Below are the code and all the weights of a small trained network. Each question names an input and a class and asks about switching units off, where a switched-off unit gives its printed mean instead of its output.

import numpy as np


def w(rows, s, z=0):
    codes = np.array(rows[::2]) - 128.0
    scale = np.full(codes.shape[1], s)
    scale[-1] = z or s
    return codes * scale


def f(y):
    return y / 2 * (1 + np.tanh(0.7978845608 * (y + 0.044715 * y**3)))


def log_softmax(a):
    a = a - a.max(-1, keepdims=True)
    return a - np.log(np.exp(a).sum(-1, keepdims=True))


def net(x, mask):
    res = np.array(x, float).reshape(1, 4) / 4 @ E
    y = f(res @ A[0][:, :-1].T + A[0][:, -1])
    res = res + np.where(mask, y, B[0][:, -1]) @ B[0][:, :-1]
    return log_softmax(res[-1] @ U[:, :-1].T + U[:, -1])


A, B = {}, {}
E = w([
[68,211,38,99,140,142,214,147],'x0',
[131,193,147,153,129,117,110,191],'x1',
[79,128,137,190,245,196,151,170],'x2',
[80,75,135,89,93,108,193,169],'x3',
],0.011)
A[0] = w([
[101,134,90,132,232,130,168,153,107],'neuron 0',
[170,151,105,125,87,121,96,36,175],'neuron 1',
[124,152,80,123,151,143,171,115,89],'neuron 2',
[140,26,190,163,242,150,96,121,179],'neuron 3',
[151,142,160,132,145,135,145,106,96],'neuron 4',
[102,152,100,108,135,116,133,129,93],'neuron 5',
[136,117,125,119,122,147,131,151,88],'neuron 6',
[134,95,117,137,155,129,101,141,85],'neuron 7',
[141,146,168,150,131,130,109,182,149],'neuron 8',
[165,104,177,130,79,113,77,147,70],'neuron 9',
[119,91,105,100,13,120,165,139,146],'neuron 10',
[127,164,58,108,38,124,146,120,214],'neuron 11',
[129,132,118,121,140,132,133,131,99],'neuron 12',
[113,106,104,120,110,136,142,76,210],'neuron 13',
[167,159,133,149,202,128,75,83,75],'neuron 14',
[138,151,207,142,74,118,89,246,128],'neuron 15',
[164,20,160,108,8,110,102,34,150],'neuron 16',
[152,137,163,159,161,147,101,95,166],'neuron 17',
[92,82,135,134,194,137,161,206,167],'neuron 18',
[157,114,98,122,114,118,111,93,226],'neuron 19',
[119,93,128,110,83,112,153,162,88],'neuron 20',
[112,96,133,119,146,137,130,107,139],'neuron 21',
[125,88,124,114,74,126,138,65,255],'neuron 22',
[85,133,81,114,161,126,109,120,27],'neuron 23',
],0.014,0.003)
B[0] = w([
[112,95,139,138,156,240,185,107,203],'neuron 0',
[115,93,130,124,229,194,101,102,189],'neuron 1',
[132,159,156,158,150,169,174,139,169],'neuron 2',
[84,231,114,75,161,43,124,52,226],'neuron 3',
[106,143,140,118,125,129,92,145,132],'neuron 4',
[135,162,138,140,131,130,160,151,150],'neuron 5',
[129,139,156,127,132,127,94,146,127],'neuron 6',
[103,153,150,138,142,117,90,143,141],'neuron 7',
[150,77,118,99,156,82,136,106,154],'neuron 8',
[122,87,181,164,193,205,157,143,174],'neuron 9',
[112,187,139,101,51,15,93,83,198],'neuron 10',
[95,209,121,113,163,76,166,142,198],'neuron 11',
[123,116,123,122,128,139,149,132,130],'neuron 12',
[145,165,100,132,204,105,100,158,159],'neuron 13',
[85,139,102,95,93,98,70,63,176],'neuron 14',
[190,43,127,123,217,10,137,156,174],'neuron 15',
[146,22,62,131,89,231,17,83,252],'neuron 16',
[126,158,110,106,101,106,106,70,167],'neuron 17',
[164,116,126,143,251,147,119,124,200],'neuron 18',
[153,124,74,118,186,151,130,121,162],'neuron 19',
[127,155,113,108,77,91,84,126,158],'neuron 20',
[132,169,127,131,179,125,95,152,143],'neuron 21',
[114,100,109,93,160,131,45,109,188],'neuron 22',
[124,131,201,137,145,163,105,170,146],'neuron 23',
],0.02)
U = w([
[160,118,157,170,56,161,81,194,34],'0',
[107,144,120,159,80,194,104,81,69],'1',
[134,160,130,211,125,229,188,207,121],'2',
[135,123,183,162,100,148,78,179,4],'3',
[156,93,36,109,84,140,1,94,151],'4',
[116,187,121,113,217,100,141,103,253],'5',
[213,74,122,156,156,113,121,178,76],'6',
[140,181,74,110,25,53,106,196,60],'7',
],0.0088,0.0033)

Each question gives the input, the list of numbers given to net, and the class t.
The units are the neurons (one row each of A and B). Each row of codes is followed by its name. A weight is (code - 128) times the scale printed after its matrix; where a second scale follows, it is the last column's (A, B and U).
mask holds one flag per neuron, in row order. A switched-off neuron (its flag False) gives its mean, the last column of its row in B, instead of its output. The means were averaged over made-up inputs and are rounded, as every weight is.
A unit's drop is (log p(t) with every unit on - log p(t) with that unit switched off) / (log p(t) with every unit on - log p(t) with every unit switched off).
The circuit of an input: a set's keep is (log p(t) with only the set's units on - log p(t) with every unit switched off) / (log p(t) with every unit on - log p(t) with every unit switched off). Starting from the 12 units with the biggest drops (on a tie, the unit counted first), units are removed one at a time, each time the one whose removal leaves the highest keep (on an exact tie, the one counted first), for as long as the keep stays at least 0.8.
circuit, biggest first: the units of the circuit, biggest drop first
k most important neurons: the k neurons with the biggest drops, biggest first
drop when u is switched off: that unit's drop, to one decimal
input [-6,-5,6,-8], class 5: 2 most important neurons -> [neuron 3; neuron 16]
input [3,1,-1,-3], class 5: circuit, biggest first -> [neuron 16]
input [4,-4,8,6], class 2: circuit, biggest first -> [neuron 0; neuron 10]
input [1,8,3,0], class 6: circuit, biggest first -> [neuron 3; neuron 15]
input [-3,5,1,6], class 6: circuit, biggest first -> [neuron 15; neuron 3]
input [5,6,4,8], class 2: 2 most important neurons -> [neuron 3; neuron 0]
input [-4,1,6,-8], class 5: 2 most important neurons -> [neuron 16; neuron 3]
input [-8,-6,6,3], class 5: 2 most important neurons -> [neuron 3; neuron 18]
input [3,-2,-3,7], class 7: 3 most important neurons -> [neuron 10; neuron 11; neuron 1]
input [7,-4,0,-7], class 2: 2 most important neurons -> [neuron 3; neuron 10]
input [5,-4,-3,2], class 7: 2 most important neurons -> [neuron 18; neuron 10]
input [-6,6,0,2], class 6: drop when neuron 15 is switched off -> 0.3
input [2,8,4,0], class 6: drop when neuron 3 is switched off -> 0.5
input [-6,-8,7,-5], class 5: circuit, biggest first -> [neuron 3]
input [7,-2,-3,8], class 7: drop when neuron 10 is switched off -> 0.3
input [-4,0,3,-7], class 5: 2 most important neurons -> [neuron 16; neuron 3]
